Here is a tiny trained network, its code and every weight. The questions are about switching its units off for an input and a class, where a switched-off unit gives its printed mean instead of its output.

import numpy as np


def w(rows, s, z=0):
    codes = np.array(rows[::2]) - 128.0
    scale = np.full(codes.shape[1], s)
    scale[-1] = z or s
    return codes * scale


def norm(h):
    return h / np.sqrt((h * h).mean(-1, keepdims=True) + 1e-5)


def f(y):
    return np.maximum(y, 0)


def log_softmax(a):
    a = a - a.max(-1, keepdims=True)
    return a - np.log(np.exp(a).sum(-1, keepdims=True))


def net(x, mask):
    res = np.array(x, float).reshape(1, 6) / 4 @ E
    u = 0
    for l in range(3):
        y = f(norm(res) @ A[l][:, :-1].T + A[l][:, -1])
        res = res + np.where(mask[u : u + 4], y, B[l][:, -1]) @ B[l][:, :-1]
        u += 4
    return log_softmax(norm(res)[-1] @ U[:, :-1].T + U[:, -1])


A, B = {}, {}
E = w([
[101,100,201,224,61,180,121,47,79],'x0',
[124,126,120,126,125,135,119,130,131],'x1',
[191,4,154,113,117,114,77,183,9],'x2',
[119,122,134,130,126,138,128,137,133],'x3',
[7,160,147,170,136,1,51,122,159],'x4',
[154,141,141,121,139,96,144,112,118],'x5',
],0.007)
A[0] = w([
[205,70,107,96,160,167,92,146,79,2],'0.n1',
[200,167,162,121,159,125,110,150,154,115],'0.n2',
[163,2,189,117,173,63,41,224,124,202],'0.n3',
[77,144,190,113,90,99,87,145,122,83],'0.n4',
],0.006,0.0029)
B[0] = w([
[168,110,182,108,238,171,109,160,147,187],'0.n1',
[17,127,86,179,68,254,131,250,159,153],'0.n2',
[41,216,85,92,127,139,156,78,6,254],'0.n3',
[162,192,110,213,211,54,136,71,146,162],'0.n4',
],0.008,0.0073)
A[1] = w([
[89,181,105,168,143,50,103,99,239,89],'1.n1',
[102,136,180,126,69,191,196,32,52,58],'1.n2',
[150,106,133,103,144,120,150,173,254,111],'1.n3',
[163,140,72,109,63,206,197,154,236,1],'1.n4',
],0.0065,0.0019)
B[1] = w([
[153,74,190,100,166,169,132,228,152,243],'1.n1',
[153,48,118,58,61,133,99,171,200,253],'1.n2',
[47,103,25,169,141,2,74,186,45,179],'1.n3',
[228,214,84,192,150,116,122,55,151,220],'1.n4',
],0.0099,0.0055)
A[2] = w([
[122,87,221,101,98,163,106,36,55,4],'2.n1',
[51,1,169,200,134,89,78,25,70,6],'2.n2',
[130,127,207,199,132,188,136,72,188,82],'2.n3',
[150,157,56,81,103,129,163,67,224,157],'2.n4',
],0.009,0.0027)
B[2] = w([
[180,98,123,213,155,87,100,141,223,244],'2.n1',
[189,212,70,198,134,143,164,121,130,243],'2.n2',
[83,166,227,102,89,133,87,47,88,218],'2.n3',
[97,83,114,151,59,115,244,72,144,252],'2.n4',
],0.011,0.0042)
U = w([
[178,208,30,204,139,112,153,109,133,253],'0',
[170,126,96,24,180,199,152,178,75,111],'1',
[142,96,159,105,56,168,201,65,190,69],'2',
[211,43,147,149,107,160,65,135,129,103],'3',
[61,117,125,109,194,97,139,212,184,166],'4',
[55,196,95,91,151,54,77,117,37,29],'5',
[89,165,253,167,121,131,69,100,168,56],'6',
],0.017,0.0024)

Each question gives the input, the list of numbers given to net, and the class t.
The units are the neurons (one row each of A and B). Each row of codes is followed by its name. A weight is (code - 128) times the scale printed after its matrix; where a second scale follows, it is the last column's (A, B and U).
mask holds one flag per neuron, layer by layer. A switched-off neuron (its flag False) gives its mean, the last column of its row in B, instead of its output. The means were averaged over made-up inputs and are rounded, as every weight is.
A unit's drop is (log p(t) with every unit on - log p(t) with that unit switched off) / (log p(t) with every unit on - log p(t) with every unit switched off).
The circuit of an input: a set's keep is (log p(t) with only the set's units on - log p(t) with every unit switched off) / (log p(t) with every unit on - log p(t) with every unit switched off). Starting from all 12 units, units are removed one at a time, each time the one whose removal leaves the highest keep (on an exact tie, the one counted first), for as long as the keep stays at least 0.8.
circuit, biggest first: the units of the circuit, biggest drop first
most important unit: the unit with the biggest drop
k most important neurons: the k neurons with the biggest drops, biggest first
k most important neurons of layer l: the k neurons of layer l with the biggest drops, biggest first
input [-5,-6,-8,2,2,-1], class 4: 2 most important neurons of layer 1 => [1.n1, 1.n3]
input [-2,-5,0,-1,-5,-4], class 0: most important unit => 1.n4
input [-1,-8,8,-5,0,3], class 1: 2 most important neurons => [0.n3, 0.n1]
input [2,-1,1,-3,7,8], class 0: 3 most important neurons => [2.n2, 2.n3, 0.n1]
input [6,8,1,-4,-4,8], class 3: 2 most important neurons of layer 1 => [1.n4, 1.n2]
input [-6,-2,-4,8,1,3], class 4: 2 most important neurons => [1.n1, 2.n2]
input [-4,0,-8,-6,2,-3], class 4: 2 most important neurons of layer 1 => [1.n1, 1.n3]
input [2,5,-5,4,1,6], class 6: 2 most important neurons => [0.n3, 1.n1]
input [2,-6,0,-7,-7,-8], class 2: 3 most important neurons => [1.n1, 2.n4, 1.n4]
input [-5,0,0,-5,-8,8], class 0: circuit, biggest first => [1.n4, 1.n1]
input [-2,-5,6,0,0,0], class 1: 3 most important neurons of layer 1 => [1.n3, 1.n2, 1.n4]
input [7,-4,8,0,1,7], class 0: 2 most important neurons => [2.n2, 1.n1]
input [2,-2,-1,6,1,-7], class 6: 2 most important neurons => [0.n3, 2.n3]
input [-4,4,5,5,5,-8], class 5: most important neuron => [0.n3]
input [-6,8,-6,3,1,1], class 4: 4 most important neurons => [1.n1, 2.n2, 1.n3, 0.n3]
input [1,1,-6,6,2,-4], class 6: 2 most important neurons of layer 1 => [1.n2, 1.n1]
input [1,4,0,-3,2,2], class 6: 4 most important neurons => [1.n1, 1.n3, 0.n4, 0.n3]
input [-8,-8,1,2,3,-4], class 5: 2 most important neurons of layer 1 => [1.n2, 1.n1]
input [2,-5,1,2,-3,-6], class 3: 3 most important neurons => [0.n1, 2.n4, 1.n4]
input [2,8,-8,7,-4,-8], class 2: circuit, biggest first => [2.n4]
input [-8,-8,-5,1,-8,-8], class 0: 2 most important neurons of layer 1 => [1.n4, 1.n3]
input [0,4,-5,6,6,8], class 4: 2 most important neurons of layer 1 => [1.n1, 1.n4]
